Below is a small trained network, with its code and all its weights. Each question gives an input and a target symbol and asks what happens when units are switched off, that is, made to give their printed mean instead of their output.

import numpy as np


def w(rows, s, z=0):
    codes = np.array(rows[::2]) - 128.0
    scale = np.full(codes.shape[1], s)
    scale[-1] = z or s
    return codes * scale


def f(y):
    return y / 2 * (1 + np.tanh(0.7978845608 * (y + 0.044715 * y**3)))


def softmax(a):
    e = np.exp(a - a.max(-1, keepdims=True))
    return e / e.sum(-1, keepdims=True)


def log_softmax(a):
    a = a - a.max(-1, keepdims=True)
    return a - np.log(np.exp(a).sum(-1, keepdims=True))


def net(x, mask):
    ids = ['βδζηλξπσφω'.index(c) for c in x.split()]
    T = len(ids)
    res = E[ids] + P[:T]
    r = res
    for j in range(2):
        rows = slice(4 * j, 4 * j + 4)
        q, k, v = (r @ M[0][rows].T for M in (Q, K, V))
        z = softmax(np.where(np.tri(T) > 0, q @ k.T / 4**0.5, -1e9)) @ v
        o = O[0][rows]
        res = res + np.where(mask[j], z, o[:, -1]) @ o[:, :-1]
    y = f(res @ A[0][:, :-1].T + A[0][:, -1])
    res = res + np.where(mask[2:10], y, B[0][:, -1]) @ B[0][:, :-1]
    return log_softmax(res[-1] @ U[:, :-1].T + U[:, -1])


Q, K, V, O, A, B = {}, {}, {}, {}, {}, {}
E = w([
[141,116,63,250,128,140,150,143,132],'β',
[160,63,100,226,136,108,147,116,27],'δ',
[183,172,112,219,106,129,125,105,202],'ζ',
[96,51,96,193,255,105,253,142,163],'η',
[214,73,183,155,190,42,166,71,39],'λ',
[203,99,40,142,73,42,66,80,148],'ξ',
[62,169,193,197,163,188,135,79,199],'π',
[108,117,158,81,139,101,112,32,194],'σ',
[31,79,102,81,131,158,72,68,66],'φ',
[146,28,204,112,230,153,93,196,152],'ω',
],0.0098)
P = w([
[147,3,115,188,91,255,156,52,164],'0',
[183,111,99,151,100,175,164,99,155],'1',
[192,111,129,97,143,177,156,84,159],'2',
[159,115,143,94,157,188,148,100,133],'3',
[111,134,105,148,131,143,117,135,104],'4',
[100,128,114,163,157,145,101,106,105],'5',
[94,107,120,149,169,97,114,99,117],'6',
[99,107,130,141,178,47,120,111,127],'7',
[87,112,155,130,184,53,95,101,126],'8',
[73,101,149,162,168,57,80,97,99],'9',
[54,102,145,195,166,44,80,104,94],'10',
[46,81,149,211,191,21,91,87,82],'11',
],0.0086)
Q[0] = w([
[197,102,91,38,137,214,158,144,137],'H1',
[131,85,104,232,145,81,90,102,111],'H1',
[192,64,147,157,143,105,142,71,169],'H1',
[156,117,144,151,102,195,145,56,139],'H1',
[137,111,126,144,127,195,110,113,118],'H2',
[83,108,104,255,159,73,93,22,93],'H2',
[163,116,116,110,145,137,145,45,141],'H2',
[98,86,114,207,162,89,108,30,167],'H2',
],0.0094)
K[0] = w([
[177,73,136,174,84,223,128,82,158],'H1',
[64,198,152,98,150,71,112,97,169],'H1',
[12,117,129,151,110,142,82,72,147],'H1',
[100,14,162,93,135,149,107,55,159],'H1',
[180,4,185,108,152,132,167,117,156],'H2',
[124,131,134,80,167,55,61,150,118],'H2',
[70,39,132,111,146,181,2,136,136],'H2',
[91,112,157,124,177,75,46,148,81],'H2',
],0.0083)
V[0] = w([
[146,70,97,52,88,144,57,73,65],'H1',
[113,134,183,47,123,122,147,64,195],'H1',
[36,114,139,137,168,146,184,93,80],'H1',
[91,184,184,165,84,217,78,107,163],'H1',
[191,124,140,148,153,112,162,128,254],'H2',
[161,149,87,138,70,88,96,154,163],'H2',
[90,96,108,91,146,187,74,188,207],'H2',
[67,157,26,114,93,115,137,91,184],'H2',
],0.0098)
O[0] = w([
[105,108,57,109,177,141,1,158,156,214],'H1',
[6,197,47,76,184,67,159,110,179,139],'H1',
[125,188,119,54,116,186,151,168,71,232],'H1',
[6,160,149,175,37,146,109,112,143,102],'H1',
[137,132,123,151,173,9,212,144,146,201],'H2',
[127,123,145,218,141,117,130,66,138,3],'H2',
[126,160,173,183,166,71,49,235,85,139],'H2',
[135,202,89,206,164,162,143,97,50,17],'H2',
],0.0096,0.0035)
A[0] = w([
[129,126,176,145,124,250,207,195,109,221],'N1',
[142,187,51,156,92,55,123,136,76,151],'N2',
[150,78,195,131,113,75,186,56,206,147],'N3',
[118,166,68,108,121,140,181,20,81,217],'N4',
[165,172,40,125,145,190,168,78,107,253],'N5',
[113,62,194,53,142,95,88,165,153,213],'N6',
[88,86,194,155,172,184,152,175,123,118],'N7',
[108,191,122,38,136,147,3,103,83,204],'N8',
],0.0057,0.0032)
B[0] = w([
[173,155,248,90,62,97,93,161,97,156],'N1',
[84,177,167,56,103,88,195,115,87,146],'N2',
[95,71,88,182,105,113,210,111,131,171],'N3',
[87,211,130,146,176,167,175,1,117,163],'N4',
[184,192,157,84,214,235,108,51,125,167],'N5',
[96,117,108,159,84,116,162,160,154,253],'N6',
[140,147,199,161,105,119,149,92,85,154],'N7',
[170,116,92,206,103,148,154,213,81,202],'N8',
],0.0063,0.0077)
U = w([
[161,122,175,215,73,129,153,115,93,96],'β',
[180,105,197,87,82,161,87,95,157,152],'δ',
[88,93,104,253,67,137,195,120,135,18],'ζ',
[217,226,168,79,157,90,207,164,70,61],'η',
[148,69,57,41,90,191,218,133,205,39],'λ',
[170,84,112,229,249,100,108,68,137,137],'ξ',
[37,182,194,111,42,129,184,94,104,142],'π',
[30,190,71,49,244,94,148,122,172,42],'σ',
[141,206,122,77,194,190,70,184,90,200],'φ',
[112,90,124,132,94,26,135,243,150,251],'ω',
],0.0043,0.0029)

Each question gives the input, a string of symbols that net reads in full, and the target symbol t.
The units are the heads (4 rows each of Q, K, V and O) and the neurons (one row each of A and B). Each row of codes is followed by its name. A weight is (code - 128) times the scale printed after its matrix; where a second scale follows, it is the last column's (O, A, B and U).
mask holds one flag per unit, heads first, then neurons. A switched-off unit (its flag False) gives its mean, the last column of its rows in O or B, instead of its output. The means were averaged over made-up inputs and are rounded, as every weight is.
A unit's drop is (log p(t) with every unit on - log p(t) with that unit switched off) / (log p(t) with every unit on - log p(t) with every unit switched off).
The circuit of an input: a set's keep is (log p(t) with only the set's units on - log p(t) with every unit switched off) / (log p(t) with every unit on - log p(t) with every unit switched off). Starting from all 10 units, units are removed one at a time, each time the one whose removal leaves the highest keep (on an exact tie, the one counted first), for as long as the keep stays at least 0.8.
units of the circuit, in order: the units of the circuit, biggest drop first
k most important neurons: the k neurons with the biggest drops, biggest first
heads that matter: for each layer, one digit per head in row order, 1 if its drop is at least 0.15 and else 0, layers parted by /
drop when u is switched off: that unit's drop, to one decimal
input φ λ β, target φ: units of the circuit, in order	(H1 H2 N5)
input ω ξ ω δ, target ω: units of the circuit, in order	(H2 N5)
input ξ λ β π φ σ, target φ: heads that matter	01
input ζ ω δ ξ σ δ φ η π δ φ ξ, target φ: units of the circuit, in order	(H2 H1 N5)
input δ β σ ζ η ω δ σ ξ, target σ: heads that matter	11
input η η ζ η, target η: units of the circuit, in order	(H1 H2)
input ξ δ ζ δ ω λ λ β η, target λ: heads that matter	01
input η β σ ζ, target η: units of the circuit, in order	(H2 H1)
input λ φ λ ζ ω λ λ σ λ η, target λ: units of the circuit, in order	(H2)
input β σ ω β λ δ λ λ, target λ: heads that matter	01
input ω σ δ ω, target ω: 3 most important neurons	(N6 N5 N4)
input ζ ξ ω λ η λ ζ, target λ: heads that matter	01
input π ζ ω σ, target π: heads that matter	10
input ω η λ λ δ λ σ, target λ: heads that matter	01
input ξ δ σ π φ β π ξ σ π σ, target σ: units of the circuit, in order	(H1 N1)
input ζ π λ, target π: units of the circuit, in order	(H1)
input ζ φ ζ η λ η π ζ δ, target π: heads that matter	11
input ω σ ω σ, target ω: units of the circuit, in order	(H2 N6)
input π β σ ω φ λ ω β ω φ, target ω: heads that matter	01
input σ ω δ, target σ: units of the circuit, in order	(H1)
input η φ λ ξ λ δ ξ, target ξ: heads that matter	11
input π ξ β η ω σ ω ξ ξ ξ δ, target ξ: units of the circuit, in order	(H2 H1)
input ω φ ξ ξ β, target ξ: units of the circuit, in order	(H1 H2)
input β φ δ ξ δ ξ ξ, target ξ: units of the circuit, in order	(H2 H1)
input η ξ ω, target η: 2 most important neurons	(N1 N7)
input ω β β, target ω: 2 most important neurons	(N5 N4)
input ω ω π η, target ω: units of the circuit, in order	(H2)
input π σ β, target π: drop when N8 is switched off	0.0
